z618_z966: [-25 -23  28   6  30 -29  23  -3 -36  10 -29  -1  42 -24  -1  -7  -2  10
  18  23  -6   1 -18  10  -8   4  13  11   3  27]
z693_z498: [ -9  -7 -23 -13  62  42   4   7 -59  23  11   5  32 -20  53  -4 -20  37
 -18 -13  40  29 -19 -44  17   9  21   3  26  13]
z106_z987: [-29  48 -21   5  26 -16  -2  37  36  21  20   8  10  -4  27 -24 -43 -19
 -50  12  14  18 -50 -25  36 -18   3 -23   7 -55]
z579_z75: [ 19  -1   1 -18 -27  40  16   4 -30  -9  23  35   9   1 -24  29 -13  -4
 -26 -42  37  -2  19 -27   4  11 -12 -10  14   0]
z114_z32: [ 14 -13  13  28  12   6   1  22  -3  -5  31 -14  23  19  19  -9 -35  -2
 -17 -32  -8  18  -6 -46  20  10  -6  -5  16 -17]
z114_z32: [  4  23  -6   1 -38  16   9  -8 -11  -4   7   2 -18  -2 -28   7  18  -3
   4  -8  10  -7  35  10 -29 -14  -6  -6  -5   4]
z106_z987: [-31  10   8  -6   3 -45   0  23  26   4 -26   7  13 -25   9  -3  11 -23
  -1  17 -15  -7 -17  61  -9 -25 -15  10 -16 -11]
z618_z966: [  8  13 -39  -5  31  38 -37  28  32  -3  11  11 -16  -6  70 -11  -9   0
 -17 -18  13  12 -13  13  21  -8 -15  11  -5 -32]
z693_z498: [ -8  -1   4 -16 -24 -43  10  -7   2   9  24 -45  -6  13 -24  26  22  -7
 -14 -10 -25   6  14  10 -19 -14  -4 -21   5   0]
z579_z75: [  6 -23 -18 -34  12  -2 -33 -29   8  11 -35  21 -15  21   6   2  20  24
  27  29   4 -13 -21 -26  45  22  35  25   2  44]
z106_z987: [ -7  36 -16  62  35  31 -23  28  28  -5 -21   9  -6 -16  58 -68 -23   0
  24  27  -2   7 -12  11  -1 -17  -1  22 -20 -28]
z693_z498: [ 19  -9  -8 -10  12  37   5 -12  -8 -12  21  -6 -16  -9   7  17  -3   6
 -12 -17  12   4  11  12 -17  14 -13 -14   1 -17]
z106_z987: [  8 -15  13 -10 -42 -45 -10 -20   6  14   2  -7   2  62 -50   8   4   6
   8   5 -19  -7  -6 -83  50  15  35  -1  20  40]
z693_z498: [ -3  13  -6 -36 -16  13  11 -15  16 -14 -20  36 -28 -35 -27  26  20 -19
  -5  16  22 -26   5  76 -30  -1 -21  -7 -23 -15]
z618_z966: [ -3 -26  58  33 -22 -62  23   2  13 -13 -11 -15  28  13 -45  -5 -13 -24
  16  10 -45 -12  -6   3  -4   7  -7  -1  -4   3]
z114_z32: [-48   2  24  -9  23 -68  38 -14 -24  29 -21 -18  34 -20 -31  -2  -3   3
  -4  50  -9   2 -38   1  -7  -4  28 -17   7  14]
z114_z32: [-12   5   9  19   5 -19   8  10  -8   8   5 -19  17   1   3 -12  -7   0
  -1   1 -11  10  -2 -11  -4 -10   4  -2   5   0]
z579_z75: [ -3 -16 -28 -25  18   4 -43   9  -4  16 -24  14   6   9  50  -3  24  23
  18  -7   5   4  -6 -12  37  -7  17  39   6  41]
z618_z966: [ 14   6  14  48 -38   4  10   3 -35  -1  31 -44   9  29 -19 -13   5  10
  16 -32 -20  15  52 -46 -27 -15   3  -2  12  20]
z106_z987: [ 17  -7  -4 -38   9  26  23 -27   8 -14  28   5 -28 -14 -26  41 -13  -8
 -39  -3  22  -6 -10  21 -14  30 -16 -42   0 -41]
z114_z32: [ -4   3 -21   7  -1 -10 -40  -2  27   0 -33 -19 -28   0  36 -20  47   8
  46  20 -29  -7  19  52 -16 -24   1  35 -24  23]
z693_z498: [ -8  16  -5   3   9   8   6   4   4   1  -2  11  -1 -14   2  -8 -10  -5
  -8  11  12   0 -10   8  -3  -3  -1  -6  -4 -16]
z618_z966: [  9  17   3  44  11   7  -7  15  37  -8  18  -7  -6  18  12 -35 -41 -12
  -9   6 -12   8 -19 -33  20   6  -2 -12  -1 -42]
z114_z32: [-32  59   3  30 -41 -18  32  22 -26  15  17 -21  13 -15 -30 -14   8 -14
 -11  -5   4  10  34   7 -49 -50  -6 -18   0  -8]
z693_z498: [ -5  -9   2   3 -24 -32 -23  10   3   8 -18  -6  10  22   4  -6  27   3
  26  -6 -22  -3  14  -8  14 -17   9  29   1  39]
z693_z498: [ -7  58 -23  41  11  28  -3  26  32  -4  21  -9 -22 -15  29 -38 -24 -15
 -18   7   7  12  -1  16 -20 -25 -16 -17 -14 -61]
z106_z987: [-14   2 -14  -4  27 -11 -18  -4  -1  23 -18   5   8  13  20 -22  -5  20
  10  28   4   6 -31 -44  40   4  36  12   9  22]
z114_z32: [ -6  35  -1 -26 -46  21  40 -23 -32   1   5  30 -14 -20 -70  28  10  -8
 -17   4  42 -16  26   9 -35  -5  -1 -28  -1   1]
z579_z75: [ -1  14  -7  18  -2   4 -15  12  18  -3  -9   1  -8  -1  17 -20   3  -4
  12   5  -7  -1   4  12  -2 -13  -4  12 -10  -6]
z618_z966: [ -6  -5  32  -7 -24 -45  26 -26  19  -4 -12   4  -5   9 -68  11  -6 -19
   0  35 -15 -21 -19   1   2  18   8 -21  -5  -4]
z106_z987: [ 29 -22   8  -4 -23  28  10 -20 -30 -14  20 -10  -8  12 -24  25  10  10
   5 -31   4  -1  37 -15 -19  15  -6  -6   8  17]
z579_z75: [ -3  17  15  32  -8  15  24 -13 -28   1  -7  11   9  -1 -33 -24 -19   8
  14  21  14  -3   4 -38  -8   7  19  -7   3   9]
z693_z498: [-14   5 -25   9  41   4  -6  21 -45  34  40 -52  30   9  58 -12  -8  33
 -21 -28   3  46   0 -61   9 -18  21  -5  32  10]
z579_z75: [  0 -28  15 -46  -5 -58  14 -27  31   1  21 -32 -14  17 -41  47   4 -16
 -32   8 -27  -6 -26  13   8  21  -4 -38   5 -19]
z618_z966: [ 10 -26  -4 -56   2  28  -6  -8   1 -15 -36  73  -3 -27  -4  35  10  -6
   0  -2  37 -27 -13  44  17  23 -13  20 -10  14]
z579_z75: [-27 -12   4   7  36 -24   6  -1 -51  31 -14 -24  41  -4  22 -17   4  32
  17  15  -4  19 -12 -36   7  -7  35  14  18  44]
z579_z75: [ -8   6  22  27  11  10  42  -1 -42  -2  14 -15  24 -25 -16  -5 -19   2
  -7  -2   8  10  10   1 -39   0  -5 -19   5 -11]
z618_z966: [  7 -18  18 -14 -17   7  15 -15 -22  -9 -19  31   9  -7 -33  17   5   0
  11   0  14 -17   7   4  -3  16   1   7   0  24]
z106_z987: [ 13 -16  -1 -30 -10   4  10 -22 -22   6  24  -6  -2  20 -27  31  -1  11
 -20 -16  12   3   3 -42  14  20  12 -19  20  13]
z579_z75: [-13 -16   3 -14  15 -11   9  -3 -48  23   0  -6  34   3   3   7   1  23
  -2  -6  10  14  -6 -43  15   3  24   5  23  37]
z693_z498: [ -7   8   2   2 -18 -38   7   1   7   9  32 -52  -6  17 -13  11  11  -7
 -16 -11 -28  12  13  -2 -17 -18  -4 -23   6 -11]
z114_z32: [ 12 -33   6 -64 -11 -29   6 -42  26  -6   3  -1 -29  12 -47  55  17  -8
 -18  13  -7 -20 -18  21  11  32   0 -25   0  -2]
z114_z32: [  9 -10  11  22  -1 -21  -5  22  16  -2  35 -36  12  25  14  -2 -18 -10
 -18 -31 -29  18   0 -25  11  -3 -12 -10  11 -22]
z618_z966: [ 19  19 -16  17 -32  31  -5  -2 -20   0  33 -23 -17  23  -6  -2  10  12
   1 -30   5  11  45 -37 -16 -12   1  -6   9   7]
z106_z987: [-35  39 -17  14  21 -13  -2  53  -3  25  13   0  34 -16  47 -24 -21  -8
 -32 -13  12  26 -20  -9  12 -39  -4   1  10 -23]
[ 37  10   3  21 -23  49  14  -7  10 -28  44  -6 -29  10 -23   8 -24 -12
 -21 -29   9   0  26 -12 -21  16 -24 -31  -1 -44] | z106_z987
[-14   3  -7  12  20 -30 -21  12  33   4 -12 -30  -7  -4  37 -18  14  -4
  13  17 -33   5 -10  39  -6 -19  -4  12 -14  -9] | z579_z75
[  9  10 -11   3  -9   3 -21  16  48 -17   4  -1 -27  -3  20   0   8 -22
  -4  -9 -14  -6   6  49  -8 -12 -29   3 -19 -33] | z579_z75
[-22  13  16  51 -16 -21  16 -29 -55  15 -34 -46   6  -3 -25 -40  42  32
  72  42 -26  -1  45  -3 -57 -25  36  21  -8  65] | z114_z32
[  9 -43   9 -24  17 -33 -12 -26  22  -2  -8 -21 -10  18  -3  18  11   6
   9  16 -29  -7 -22   5  20  26  10   0   0  11] | z114_z32
[-39  33 -22 -13  18  -4  -3  21 -15  26 -28  30  20 -30  26 -17   6   5
  -3  21  28   4 -19  13   7 -28  13  16  -1  11] | z693_z498
[  7  -8  -5 -25 -16   5  -3   1 -11   5  10  17   6  14 -10  21   0   2
 -15 -22  16   0   2 -29  23   6   4   0  14  14] | z579_z75
[ -5  12   2  45  29  18   7   9 -25   8   9 -17  19   0  23 -38 -28  17
   6   6   2  20  -5 -44   0  -1  16  -1   9  -3] | z618_z966
[ 12  17 -26 -41 -25  30 -13   0  29 -13   3  38 -36 -10  -7  29  15 -17
 -21 -13  27 -16   9  41  -1  -3 -23  -5 -12 -22] | z114_z32
[ -2  35 -11  20   9   9  -1  17  40  -2  20   5 -13   2   8 -22 -37 -19
 -29   9   6   6 -25 -13  15  -2  -7 -22  -3 -54] | z106_z987
[-23  23  -4 -19 -11 -42   8  25  16  22  27  -2  18  14 -12  12 -21 -19
 -50 -10   4  12 -28 -34  32 -15   3 -25  18 -23] | z106_z987
[ 20  23   6  24 -36   0   2   4  39 -11  36  -4 -20  38 -35  -7 -32 -23
 -24  -9  -7  -1  -1 -48  20   8  -5 -29   4 -40] | z106_z987
[ -8 -20   1 -10  27 -21 -11 -10  10   5 -24  -5   2  -2  15  -4   8   8
  16  25 -14  -3 -23  12  13   9  12  12  -4  13] | z114_z32
[ -3  22   4  49  12  30   8   1 -12  -8 -19   5  -1 -22  10 -42  -9   6
  29  23   5  -1  11  13 -30  -7   2  10 -15  -5] | z579_z75
[ 12  38  -6  47 -18  37 -10  19  39 -27  -5  17 -30 -14  10 -34  -8 -23
  14   3  -1 -11  22  43 -28 -17 -29   7 -29 -41] | z579_z75
[ 11   3  20  -6 -30  25  44  -5 -48  -4  33  21  21   1 -55  27 -27  -4
 -33 -33  36   2  16 -48  -7  16  -4 -30  22  -3] | z579_z75
[-17  16  22  46 -15 -32  25  12 -29  13  21 -47  27  10 -17 -21  -6   1
   4  -5 -24  18  20 -30 -26 -24   7 -11  11   6] | z114_z32
[ -9  22 -35  -5   3  16 -20  19  -9  12  11 -19  -8  -9  45  -3  26  11
  -2 -21   5  16  24  19 -17 -34  -6  11   0   3] | z693_z498
[ 28 -36  -2 -41 -27   7  -3 -27  -7 -16  17 -23 -28   7 -17  54  43   4
   3 -34 -11  -8  41  39 -30  10 -20  -5  -2  16] | z693_z498
[  3  -1   2   5  -8  -1  -2   0  -2   1   3  -2   1  10  -5  -2   0   2
   3  -4  -3   1   5 -15   5   0   3   1   3   6] | z106_z987
[ 11 -29   0 -54 -41 -16 -17   4  14 -15 -12  19 -10  -4  -8  53  48 -17
   2 -36  -7 -20  28  68  -8  -9 -33  21 -11  21] | z618_z966
[  3   7  13  40  15   2   7   7  11  -3  10  -4  10  12   0 -30 -40  -4
  -5  11  -6   7 -21 -41  17  12   8 -10   4 -24] | z693_z498
[ -3  16 -15   6  15  41  -7  13 -11  -1 -19  41   5 -22  25 -19  -9   6
   7   4  32  -2  -3   4   5  -3   1  18  -5   2] | z114_z32
[ 10 -16  -4  10   0 -13 -27  -4  20  -5  -7 -28 -16  16  21  -8  23   7
  27   2 -32  -1  12  14  -2  -4   0  18  -9  13] | z114_z32
[ -3   2  -2 -24  17  37  19 -14 -27   1 -19  56   9 -26 -16   8 -19   7
 -10  16  49 -11 -21 -10  12  24  11  -4   4   4] | z114_z32

z658z128: [ -2 -23   2  -5   2  19 -33   3  -8   6  26  29   5  -7 -43  11  -5 -52
  29 -12 -27  51 -36  -3  37  12  16  51 -41 -17]
z894z735: [-37   3   2 -22  -7 -20 -20  22 -26 -20 -16 -12   1 -16  -1  23  21 -29
   3   7  19  10 -19   3   7 -37  28  16 -19   7]
z894z735: [ 42  -1  21 -13 -31  -4   4  17  -3   7 -71   8  41  27   1  12  10  29
 -55  35  12 -41 -14 -38 -26 -62 -22 -33 -21  52]
z127z474: [ -5 -18 -12  10  -8   9 -24 -11  30  24  40  40  -9   9 -34   2 -55 -29
  34   1 -25  12  -6  -8  26   8 -18  13 -25 -16]
z926z495: [-26   7   8 -12   4   1   2   9   1 -12   7  -3  10  -7  -4  -7 -11  -2
  11  -8   6  -9  12 -13  -2  12  -6   2  -1  -5]
z926z495: [-34  -8  -1  13  34 -14 -49  10 -15 -29  10  -6  16  28  63 -34 -10  15
  29  -8  12  34  40  -6  -7   7 -26  -4  77 -89]
z127z474: [-29  -9  18 -37 -39  -8  -6   9 -35 -55   2  -9   9 -19 -13  11  63 -55
  24  25   2  -2 -37 -16  14 -30  48  33 -23   2]
z894z735: [-15 -12 -20  14  -7 -38   2   7   5  -9  10 -11 -27  -5 -19  27 -14 -11
  11  17   9 -15 -16  27   9 -33  23  23 -12  27]
z658z128: [-34  14  23 -20  14  -3  23  35 -16 -62  -6 -36   5 -30   5 -12  49   5
   0  -9  26 -23   9  -3  -9  21  24  16   8  10]
z127z474: [ -5   9  -2  22  36  -8  22 -10   7  47   1 -35   6  -5   4  26  -9  13
   1  -6  19  14 -14  21   2   6 -31  -7   5  41]
z127z474: [ -9  -7 -15  11   8  -3 -17   5  12  17  15  12 -20  -7 -22  18 -24 -20
  12  -4  -3  18 -13  17  20  -4   5  16 -23   5]
z127z474: [ 12 -25   3  -5 -23  -3 -19   1  -9 -29   7  22   9  16 -13 -10   2 -16
  13  13 -21   1  -9 -15   7 -13  16  27  -2 -24]
z926z495: [-67  15  13  -7  20  10 -17   1  21  28  28 -10  17 -11   7  14 -17 -35
  50   4  24  18  -7 -20  20   8 -52 -20  -4   0]
z127z474: [-14  19   4  -8  13   1  21  -6   1  16  -1 -12  13  -5   6  -7 -25  24
  -6 -20   6 -13  26  -7 -16  22 -18 -17   8   4]
z926z495: [ 43  15 -28  30  38  12 -31   1  -2  54 -40   8 -31   8  40   7   0  32
 -54 -25   6  53  10  44  -7  -4  -3 -33  16 -18]
z894z735: [ 26   1 -28  22  15  16 -46  29  30   6 -13  48 -48   4  -2 -13 -36  16
 -33 -20  -8  15  27  24   4   4  10 -12 -12 -32]
z926z495: [ 31   5   7  16  21  25 -28  62  33  10 -54  19 -16 -10 -22  25  23   5
 -53  10  26   3 -29   8  11 -27  -9 -15 -53  58]
z926z495: [-39  19  24 -23  43  12   2  58   5   6 -22  -3  36 -28 -50  13 -43  10
 -18 -43  22  -4   6 -22   0  24 -19  21 -56  44]
z894z735: [-22  20  10 -16  24  15 -12   8 -21  10 -13 -13  14 -14  21   0  20  -5
  -5 -23  13  34   3  -2  -1  15  -4  -8   4 -16]
z926z495: [ 30  -4 -10  -4 -13   2  12 -27 -15  40  -3   7   0  -2 -26  21  -9 -10
 -14  -9 -23  19 -24  12   6  -5  18  14 -31  21]
z658z128: [ 47  -2  -8  19  16   9  18  20   7 -44 -11   8 -28   1   5 -41   7  55
 -41 -25 -11 -24  42  21 -23  41  29   7  27 -20]
z658z128: [ -7  13 -22 -18 -26  -7 -36 -11   0  55 -23  38  -6  10  -1  21 -60  -9
 -21  -2  -6   9   8  -8  -3 -46  -7 -34 -33  -9]
z926z495: [ 37 -12 -12  -2 -21  -5  -5 -12 -22 -18 -11  15 -10  13   6 -14  10  10
 -21  -3 -23   3   7   9 -10  -8  37  12  11 -29]
z658z128: [ 16  -5  12  -7 -20  23 -21   0   4   0 -11  20   8   8   4  -1  31 -23
   0  21  -6  11 -21 -20  10 -16  -7 -13 -12  -5]
z894z735: [  6  10  10  -5   2 -12  56 -47 -26  36   2 -44  38   4  13   9   4  21
   2  -5  -1  -6  -4  -4 -19  11 -19  -8  23  28]
z926z495: [-11  -5   5  36  27 -15  10  12  28 -18   9 -33  -4  12  33  -5  19  22
  19  28  32 -19   5   8  -4  -2 -39 -18  49  12]
z658z128: [  3 -22  -7   0  -7  13 -37 -14  -1  36  23  36   7   7 -36  19 -29 -48
  28  -3 -29  49 -34  -6  34  -6  -3  29 -38 -14]
z127z474: [ 23  -3  -9  41  17   9 -23   1  28  26 -10  -5 -26  11  35  16  38  -4
  -4  32  20  25 -26  25  14 -23 -27 -33  18  12]
z658z128: [-17 -19  12  -1  55   6 -61  83  -8 -48 -20  29  26   5 -31 -21 -42  14
 -12 -46   2  32  23 -14   7  21   3  58 -16 -41]
z127z474: [-23  18  11 -27 -11  10  14  -8   0  -5   8   4  17  -6   4 -21 -20   7
   6 -13  -3 -24  31 -29 -14  23 -12 -20   4 -16]
z894z735: [-34   2 -19  -5  -4   1 -17  25  22 -19  31  22 -53 -36 -43  13 -17 -41
  19 -11  -2   0  -6  24  28   8  40  27 -48   3]
z894z735: [ 39   8  29   6  11  52  26 -14  30  21   2  12  33  14   6 -34   4  30
  -8  -6 -13 -13  16 -37 -10  54 -57 -35  13   3]
z894z735: [ 10   7   4  21  30  14  47 -46   7  35  38 -29  15   3  16 -17  -8  25
  23 -22 -11  10  15   7  -6  64 -37  -8  42  -6]
z658z128: [-18   6  -2   7  17 -18 -17  13   4  20 -22  -9  15  15  22  12 -26  17
  -7   7  24   1   8  -5  -9 -29 -34 -23  13   6]
z127z474: [-10  18  -8  -7  11   2  15   2   5  14   1   1  -9 -15 -11  -3 -35  18
 -14 -30   0 -10  25   7 -10  24   3  -6 -12   5]
z894z735: [-23  20  -5 -43 -23  33  -2 -13 -11  -5  31  33 -24 -40 -31 -14  -8 -41
  12 -41 -31  15  14  -4  14  47  47  14 -43 -37]
z127z474: [ -6  -1  15 -13 -27  22  -1 -21  18  -1  22  22  19  13   5 -23  -8 -13
  28  16 -14 -17  10 -41   1  12 -31 -25   8 -23]
z658z128: [ 26 -25  18  27  19  17  25  -3   6 -36  33 -21   5   1  -7 -17  56  -4
  29   8 -11   9 -23   8  15  44   1  39  26   2]
z658z128: [ -8   9  10 -18 -27   0  23 -16   0  -6   3  -6  10  -2   4  -6   7  -1
   6  13   0 -31   5 -20 -10  -3  -4 -18   2   9]
z926z495: [-24  33 -14  -2  12  16  -1 -29  12  63  13  -4 -21 -18  23  14 -14 -12
   6 -16   9  27   7  15   6  16 -23 -45  -2  -4]
[ 12 -14  16  -7 -20   3 -13  -3 -11 -34  -8  10  29  29  27 -29  19   7
   6  20  -8  -9  11 -33 -12 -11 -11  -8  34 -38] | z127z474
[ 47  -8 -16  26   2  14 -24  15  34   7 -16  42 -24  22  -1 -18 -31  30
 -33   0 -13  -9  22   5  -5  -1 -11 -20   0 -14] | z894z735
[-21  25   9   4  57   0   8  57  11 -23 -29 -20   4 -15  10 -19 -22  58
 -36 -40  36 -22  49   4 -25  33 -17 -10  14   9] | z926z495
[ 25 -16  22   3  15  26 -37  48   6 -44 -27  29  22  19   1 -31  16  16
 -19  -2  -2   5  10 -28  -2   8 -11   9   5 -28] | z658z128
[  4 -11  11  -1  -7  40 -23   5  23 -36  34  38  -6   4  -3 -42  10 -19
  29  -2 -24   6  15 -24  15  43  -5   5   9 -55] | z894z735
[ -3  22   9 -18  12  22  15 -20 -19  26  -1  -9  18 -12  13  -9   5   5
  -6 -31  -6  22  12  -7  -8  35  -6 -13   5 -14] | z894z735
[  8 -22  -4  24 -18 -16  18  12  43 -17  19   6 -18   5 -39  13 -15  -5
  15  37   2 -49 -19   2  11 -19  -6  13 -22  50] | z894z735
[-10  10  -4 -19 -13  -5  24 -20 -15  -8  14  -4  -1  -9   0 -15 -15   8
   3 -19 -13 -15  25  -2 -13  22  19   3   8 -18] | z926z495
[-36  45   1 -13 -10  36  -7  11  50  19   1  11 -44 -36  18   6  22 -25
  -1  13  31 -20   7  -3  10   3 -21 -73 -27  20] | z926z495
[ 17  14 -18   8 -17  -3  17 -32   3  30  -5 -12 -33  -7  23  17  27  -3
 -13  16   4  -1 -11  27  -3 -18  11 -33   5  18] | z658z128
[ 29   1  -7 -15 -28  -3  -5  -9 -17   7 -29  21   4  12   1  -4 -12  13
 -34  -2 -16  -9   9  -8 -16 -23  17 -11  -9  -8] | z894z735
[-45  44  17 -47  16 -10  39 -17 -60  48 -33 -62  42 -38  11  41  26  -6
 -18 -31  29  24 -18   1 -15  -5   6  -9 -21  47] | z894z735
[-26 -10   5   5  16  -2 -45  15  -3 -15   4   6  14  17  28 -11  -1 -11
  25   6   9  28   7 -13   8  -8 -22   0  29 -46] | z926z495
[ 39  -5  12   7 -34   6  22 -31  26   9  -8  15  28  43  25 -28 -16  37
  -7  35 -11 -52  23 -42 -27 -11 -52 -53  35  -1] | z658z128
[-23  27   7 -37 -13 -15  47 -20 -33  36 -18 -37  21 -30 -20  38   3  -7
 -16 -12  11 -12 -19   0 -11 -14  17  -1 -39  61] | z894z735
[ -4  -6  15   2  25   8 -42  65   8 -38 -34  15  11   5  -2  -9   6  11
 -21  -2  20   3   5 -14   1 -12  -8   8  -9  -6] | z926z495
[-24  17 -16  -8   9 -26  38 -30 -27  37  11 -39  -7 -25  -7  30 -14  -2
   3 -23   5   9  -6  31  -4   5  21  12  -7  28] | z894z735
[  7  -5 -19  -1   0  -2 -29 -21 -29  -6   9  16 -12  12  32 -25  -6   3
   2 -23 -23  38  27  13  -5  13  25   7  37 -78] | z894z735
[ -9  -1  -3  31  40  -4 -31  17  11   2  -7 -12  -2  17  46  -7   5  18
   5   4  25  25  13  12  -1  -3 -35 -20  46 -26] | z926z495
[  8  32 -31 -19   6  29 -48  37  10  28 -35  59 -58 -32 -23   5 -43  -1
 -63 -53  -8  26  27  27   4   5  43 -17 -66 -18] | z894z735
